Here is a tiny trained network, its code and every weight. The questions are about switching its units off for an input and a target symbol, where a switched-off unit gives its printed mean instead of its output.

import numpy as np


def w(rows, s, z=0):
    codes = np.array(rows[::2]) - 128.0
    scale = np.full(codes.shape[1], s)
    scale[-1] = z or s
    return codes * scale


def norm(h):
    return h / np.sqrt((h * h).mean(-1, keepdims=True) + 1e-5)


def softmax(a):
    e = np.exp(a - a.max(-1, keepdims=True))
    return e / e.sum(-1, keepdims=True)


def log_softmax(a):
    a = a - a.max(-1, keepdims=True)
    return a - np.log(np.exp(a).sum(-1, keepdims=True))


def net(x, mask):
    ids = ['αεηθξτφψ'.index(c) for c in x.split()]
    T = len(ids)
    res = E[ids] + P[:T]
    u = 0
    for l in range(3):
        r = norm(res)
        for j in range(2):
            rows = slice(2 * j, 2 * j + 2)
            q, k, v = (r @ M[l][rows].T for M in (Q, K, V))
            z = softmax(np.where(np.tri(T) > 0, q @ k.T / 2**0.5, -1e9)) @ v
            o = O[l][rows]
            res = res + np.where(mask[u + j], z, o[:, -1]) @ o[:, :-1]
        u += 2
    return log_softmax(norm(res)[-1] @ U[:, :-1].T + U[:, -1])


Q, K, V, O = {}, {}, {}, {}
E = w([
[204,136,170,66,178],'α',
[50,73,104,192,19],'ε',
[126,50,125,138,12],'η',
[135,132,181,94,43],'θ',
[136,76,100,220,165],'ξ',
[120,138,208,105,155],'τ',
[135,121,126,169,118],'φ',
[152,66,134,199,169],'ψ',
],0.011)
P = w([
[45,88,150,120,160],'0',
[187,114,249,246,50],'1',
[67,176,108,80,126],'2',
[146,165,175,166,18],'3',
[77,44,131,44,136],'4',
[132,174,186,185,82],'5',
[12,191,85,60,154],'6',
[157,160,142,177,138],'7',
],0.011)
Q[0] = w([
[35,115,65,103,133],'L0H1',
[72,198,254,37,133],'L0H1',
[110,168,99,110,96],'L0H2',
[87,6,153,122,146],'L0H2',
],0.0078)
K[0] = w([
[35,59,93,106,120],'L0H1',
[115,153,177,58,121],'L0H1',
[119,136,127,217,255],'L0H2',
[109,104,16,122,147],'L0H2',
],0.0099)
V[0] = w([
[254,159,227,162,111],'L0H1',
[181,80,146,184,184],'L0H1',
[169,161,116,170,163],'L0H2',
[157,71,155,137,116],'L0H2',
],0.0057)
O[0] = w([
[129,65,114,253,11,106],'L0H1',
[151,203,211,166,57,126],'L0H1',
[96,99,192,135,181,6],'L0H2',
[217,221,49,185,52,209],'L0H2',
],0.0056,0.002)
Q[1] = w([
[112,247,107,128,99],'L1H1',
[59,135,111,54,138],'L1H1',
[151,91,82,102,151],'L1H2',
[165,17,127,99,131],'L1H2',
],0.011)
K[1] = w([
[101,10,193,205,123],'L1H1',
[115,59,79,75,176],'L1H1',
[120,134,211,122,191],'L1H2',
[191,173,2,78,100],'L1H2',
],0.0083)
V[1] = w([
[183,1,103,200,231],'L1H1',
[192,81,153,93,141],'L1H1',
[30,41,179,108,47],'L1H2',
[74,169,67,143,204],'L1H2',
],0.0064)
O[1] = w([
[86,10,166,145,131,105],'L1H1',
[120,103,44,176,102,102],'L1H1',
[156,99,141,194,131,253],'L1H2',
[108,100,75,94,127,100],'L1H2',
],0.012,0.0056)
Q[2] = w([
[59,192,61,70,136],'L2H1',
[105,87,44,125,128],'L2H1',
[164,2,141,133,147],'L2H2',
[8,113,163,118,188],'L2H2',
],0.0084)
K[2] = w([
[145,83,167,11,131],'L2H1',
[159,168,136,67,143],'L2H1',
[116,188,142,158,137],'L2H2',
[138,95,75,90,108],'L2H2',
],0.012)
V[2] = w([
[178,107,37,117,185],'L2H1',
[142,141,197,73,179],'L2H1',
[254,82,170,107,169],'L2H2',
[107,110,44,111,249],'L2H2',
],0.0099)
O[2] = w([
[113,123,105,75,69,3],'L2H1',
[164,97,164,246,58,87],'L2H1',
[78,83,59,168,45,87],'L2H2',
[162,127,125,62,88,26],'L2H2',
],0.014,0.0051)
U = w([
[209,96,180,216,77,150],'α',
[127,181,123,184,133,113],'ε',
[150,173,170,68,201,187],'η',
[67,141,85,118,183,43],'θ',
[148,89,80,124,23,145],'ξ',
[86,20,151,114,134,35],'τ',
[86,6,181,70,143,55],'φ',
[170,135,146,46,59,252],'ψ',
],0.011,0.0036)

Each question gives the input, a string of symbols that net reads in full, and the target symbol t.
The units are the heads (2 rows each of Q, K, V and O). Each row of codes is followed by its name. A weight is (code - 128) times the scale printed after its matrix; where a second scale follows, it is the last column's (O and U).
mask holds one flag per head, layer by layer. A switched-off head (its flag False) gives its mean, the last column of its rows in O, instead of its output. The means were averaged over made-up inputs and are rounded, as every weight is.
A unit's drop is (log p(t) with every unit on - log p(t) with that unit switched off) / (log p(t) with every unit on - log p(t) with every unit switched off).
The circuit of an input: a set's keep is (log p(t) with only the set's units on - log p(t) with every unit switched off) / (log p(t) with every unit on - log p(t) with every unit switched off). Starting from all 6 units, units are removed one at a time, each time the one whose removal leaves the highest keep (on an exact tie, the one counted first), for as long as the keep stays at least 0.8.
circuit, biggest first: the units of the circuit, biggest drop first
unit that matters most: the unit with the biggest drop
which heads matter: for each layer, one digit per head in row order, 1 if its drop is at least 0.15 and else 0, layers parted by /
input ε ξ η, target η: which heads matter : 10 / 00 / 00
input α ε ξ, target ξ: unit that matters most : L0H1
input ε ε ψ φ φ ε φ, target ψ: circuit, biggest first : L0H1, L2H2, L2H1, L1H2
input ε τ α ξ ξ ε θ, target φ: which heads matter : 00 / 10 / 00
input θ η α, target ε: which heads matter : 00 / 00 / 01
input ε η α ε ξ, target ξ: which heads matter : 10 / 01 / 10
input ξ ε ξ τ φ ξ θ, target ψ: circuit, biggest first : L2H2, L1H2
input ε ε α ξ α ε ε, target ξ: circuit, biggest first : L2H1, L0H1, L2H2
input θ α φ ψ ξ, target ψ: circuit, biggest first : L1H2, L0H1, L2H1, L1H1
input τ τ α, target α: which heads matter : 00 / 00 / 10
input η φ ξ τ α ε τ, target ξ: which heads matter : 00 / 01 / 11
input τ ε ε φ φ ε ψ, target ψ: circuit, biggest first : L2H2, L0H1, L2H1, L1H2
input ε ε τ ε ψ, target α: circuit, biggest first : L2H1, L1H1, L1H2, L0H1
input φ ξ ε τ θ ξ τ, target ε: unit that matters most : L2H1
input ξ ε ξ ε ξ, target φ: circuit, biggest first : L1H2, L1H1, L0H1, L2H1
input φ ξ τ, target ψ: circuit, biggest first : L1H2, L0H1, L2H2, L2H1
input ε τ ε η ξ, target η: which heads matter : 10 / 00 / 01
input φ ε τ ε θ φ ξ ε, target η: circuit, biggest first : L2H1, L0H1
input ε φ φ ξ α, target ψ: circuit, biggest first : L0H1, L1H2, L2H1, L1H1
input ψ τ α, target τ: unit that matters most : L1H1
input ε φ ψ ε ψ ε ε, target τ: which heads matter : 00 / 10 / 00
input ξ ε φ ξ ψ, target ψ: circuit, biggest first : L1H2, L0H1, L2H1, L1H1
input α α ε ε η, target η: circuit, biggest first : L1H1, L0H1
